Below is a small trained network, with its code and all its weights. Each question gives an input and a class and asks what happens when units are switched off, that is, made to give their printed mean instead of their output.

import numpy as np


def w(rows, s, z=0):
    codes = np.array(rows[::2]) - 128.0
    scale = np.full(codes.shape[1], s)
    scale[-1] = z or s
    return codes * scale


def norm(h):
    return h / np.sqrt((h * h).mean(-1, keepdims=True) + 1e-5)


def f(y):
    return y / 2 * (1 + np.tanh(0.7978845608 * (y + 0.044715 * y**3)))


def log_softmax(a):
    a = a - a.max(-1, keepdims=True)
    return a - np.log(np.exp(a).sum(-1, keepdims=True))


def net(x, mask):
    res = np.array(x, float).reshape(1, 8) / 4 @ E
    u = 0
    for l in range(2):
        y = f(norm(res) @ A[l][:, :-1].T + A[l][:, -1])
        res = res + np.where(mask[u : u + 13], y, B[l][:, -1]) @ B[l][:, :-1]
        u += 13
    return log_softmax(norm(res)[-1] @ U[:, :-1].T + U[:, -1])


A, B = {}, {}
E = w([
[168,73,69,127,96,178,131,106],'x0',
[215,105,116,150,185,108,189,145],'x1',
[157,150,110,168,141,122,6,199],'x2',
[164,143,69,148,54,43,137,165],'x3',
[105,125,88,72,218,60,80,141],'x4',
[120,86,46,103,146,116,107,118],'x5',
[152,154,175,93,166,133,38,134],'x6',
[61,133,124,169,179,138,141,214],'x7',
],0.0026)
A[0] = w([
[144,110,126,74,107,166,157,169,103],'0.n1',
[5,117,59,174,84,92,158,205,52],'0.n2',
[148,84,42,112,230,130,68,191,60],'0.n3',
[178,162,183,157,95,68,30,228,15],'0.n4',
[64,156,141,44,183,96,8,115,4],'0.n5',
[90,144,235,168,239,163,132,149,61],'0.n6',
[140,139,117,81,110,167,152,161,104],'0.n7',
[149,100,122,95,170,54,240,138,42],'0.n8',
[128,120,94,113,182,80,229,118,54],'0.n9',
[135,153,110,99,118,158,148,145,109],'0.n10',
[139,119,69,107,226,73,71,187,42],'0.n11',
[147,89,52,114,254,112,43,154,25],'0.n12',
[212,123,73,157,80,91,44,78,68],'0.n13',
],0.0058,0.0027)
B[0] = w([
[134,131,142,141,114,146,127,96,125],'0.n1',
[34,117,68,222,111,111,152,156,220],'0.n2',
[152,195,102,124,148,218,84,106,238],'0.n3',
[157,225,188,172,44,107,103,115,223],'0.n4',
[73,78,131,125,161,57,75,55,240],'0.n5',
[70,141,115,41,139,155,165,174,251],'0.n6',
[137,124,137,139,126,136,131,110,121],'0.n7',
[152,180,128,104,141,75,170,77,200],'0.n8',
[178,159,147,120,121,71,156,92,189],'0.n9',
[138,119,134,134,131,132,126,118,121],'0.n10',
[160,122,127,137,135,248,108,93,232],'0.n11',
[173,153,44,171,200,190,86,115,244],'0.n12',
[93,144,85,50,105,130,136,160,203],'0.n13',
],0.011,0.0026)
A[1] = w([
[121,82,212,72,194,145,170,231,42],'1.n1',
[142,73,100,134,202,122,138,131,102],'1.n2',
[99,144,102,99,158,93,73,106,114],'1.n3',
[196,103,159,130,184,45,175,112,46],'1.n4',
[96,201,122,122,116,128,130,94,143],'1.n5',
[184,159,206,173,98,83,53,203,7],'1.n6',
[160,99,125,141,186,149,88,139,74],'1.n7',
[192,1,190,173,93,185,130,90,8],'1.n8',
[71,105,140,138,127,164,58,152,120],'1.n9',
[96,33,192,110,205,47,10,106,25],'1.n10',
[137,104,125,189,140,116,155,178,105],'1.n11',
[182,43,95,38,77,115,106,204,38],'1.n12',
[150,108,137,141,129,121,99,121,102],'1.n13',
],0.0081,0.0018)
B[1] = w([
[26,166,184,61,195,181,190,214,202],'1.n1',
[132,176,152,167,53,134,101,143,146],'1.n2',
[205,54,208,226,143,183,169,187,216],'1.n3',
[199,184,116,72,154,72,180,51,221],'1.n4',
[153,63,145,137,140,123,100,180,252],'1.n5',
[121,229,170,113,50,82,55,217,183],'1.n6',
[155,146,108,159,130,171,109,125,161],'1.n7',
[46,120,208,129,38,209,110,9,131],'1.n8',
[227,144,135,101,180,76,196,99,247],'1.n9',
[153,2,233,170,192,32,59,167,239],'1.n10',
[51,89,97,138,161,87,104,112,134],'1.n11',
[171,1,64,64,86,145,123,165,157],'1.n12',
[115,149,125,130,122,165,165,142,107],'1.n13',
],0.0091,0.0025)
U = w([
[75,100,180,120,54,200,143,22,9],'0',
[204,181,120,86,144,43,215,41,176],'1',
[195,174,62,168,206,255,59,109,230],'2',
[138,222,169,133,41,81,59,229,128],'3',
[23,110,53,229,106,77,170,143,91],'4',
[166,36,65,50,55,142,121,166,63],'5',
[40,154,180,44,192,176,198,209,97],'6',
[160,31,214,164,199,70,65,145,182],'7',
],0.0085,0.0014)

Each question gives the input, the list of numbers given to net, and the class t.
The units are the neurons (one row each of A and B). Each row of codes is followed by its name. A weight is (code - 128) times the scale printed after its matrix; where a second scale follows, it is the last column's (A, B and U).
mask holds one flag per neuron, layer by layer. A switched-off neuron (its flag False) gives its mean, the last column of its row in B, instead of its output. The means were averaged over made-up inputs and are rounded, as every weight is.
A unit's drop is (log p(t) with every unit on - log p(t) with that unit switched off) / (log p(t) with every unit on - log p(t) with every unit switched off).
The circuit of an input: a set's keep is (log p(t) with only the set's units on - log p(t) with every unit switched off) / (log p(t) with every unit on - log p(t) with every unit switched off). Starting from the 12 units with the biggest drops (on a tie, the unit counted first), units are removed one at a time, each time the one whose removal leaves the highest keep (on an exact tie, the one counted first), for as long as the keep stays at least 0.8.
units of the circuit, in order: the units of the circuit, biggest drop first
unit that matters most: the unit with the biggest drop
top k neurons: the k neurons with the biggest drops, biggest first
k most important neurons of layer l: the k neurons of layer l with the biggest drops, biggest first
input [6,5,3,-2,0,-4,-7,-3], class 1: unit that matters most -> 0.n11
input [6,-5,-5,-5,-3,0,1,2], class 0: top 2 neurons -> (1.n8, 0.n6)
input [3,0,3,-6,-4,4,4,-5], class 7: top 2 neurons -> (0.n11, 0.n6)
input [5,0,6,1,-6,3,-5,1], class 5: top 2 neurons -> (0.n13, 1.n12)
input [-2,7,4,0,-5,-7,-7,3], class 6: units of the circuit, in order -> (0.n12, 1.n1, 0.n4, 0.n3)
input [8,0,3,-6,-3,-1,4,-3], class 0: top 3 neurons -> (1.n8, 0.n6, 0.n5)
input [6,-8,1,0,2,3,3,0], class 7: top 2 neurons -> (0.n5, 1.n10)
input [3,-2,5,5,-8,-8,-6,-5], class 5: units of the circuit, in order -> (0.n13, 0.n8)
input [3,1,1,-1,-6,0,-2,-5], class 0: units of the circuit, in order -> (1.n8, 0.n6)
input [1,-8,-2,-6,-3,-8,4,-8], class 7: top 4 neurons -> (0.n11, 1.n10, 0.n4, 0.n3)
input [-4,-2,7,-6,-4,-4,7,5], class 6: top 3 neurons -> (0.n6, 1.n1, 0.n9)
input [-3,-8,4,6,7,0,6,1], class 7: top 2 neurons -> (0.n5, 1.n10)
input [-3,-7,6,-5,-7,2,-1,-5], class 7: 2 most important neurons of layer 0 -> (0.n3, 0.n11)
input [7,4,6,-7,-7,-1,-6,-8], class 0: units of the circuit, in order -> (1.n8)
input [-4,-4,-2,2,-6,2,-2,-1], class 4: 2 most important neurons of layer 0 -> (0.n2, 0.n11)
input [6,-5,7,1,-8,-5,-7,-7], class 5: top 3 neurons -> (0.n13, 1.n12, 0.n11)
input [8,-6,7,-2,5,-6,-2,-5], class 7: units of the circuit, in order -> (0.n5, 1.n10)
input [0,8,2,2,-4,1,5,-6], class 5: units of the circuit, in order -> (0.n13, 1.n12)
input [3,4,-4,-1,-2,-6,-6,7], class 1: 2 most important neurons of layer 0 -> (0.n9, 0.n8)
input [-8,-6,6,-6,4,0,6,8], class 7: units of the circuit, in order -> (1.n10)
input [3,-2,1,-2,-6,-3,4,3], class 6: top 2 neurons -> (0.n6, 1.n1)
input [6,2,6,6,-3,-5,-2,3], class 3: top 2 neurons -> (0.n4, 1.n6)
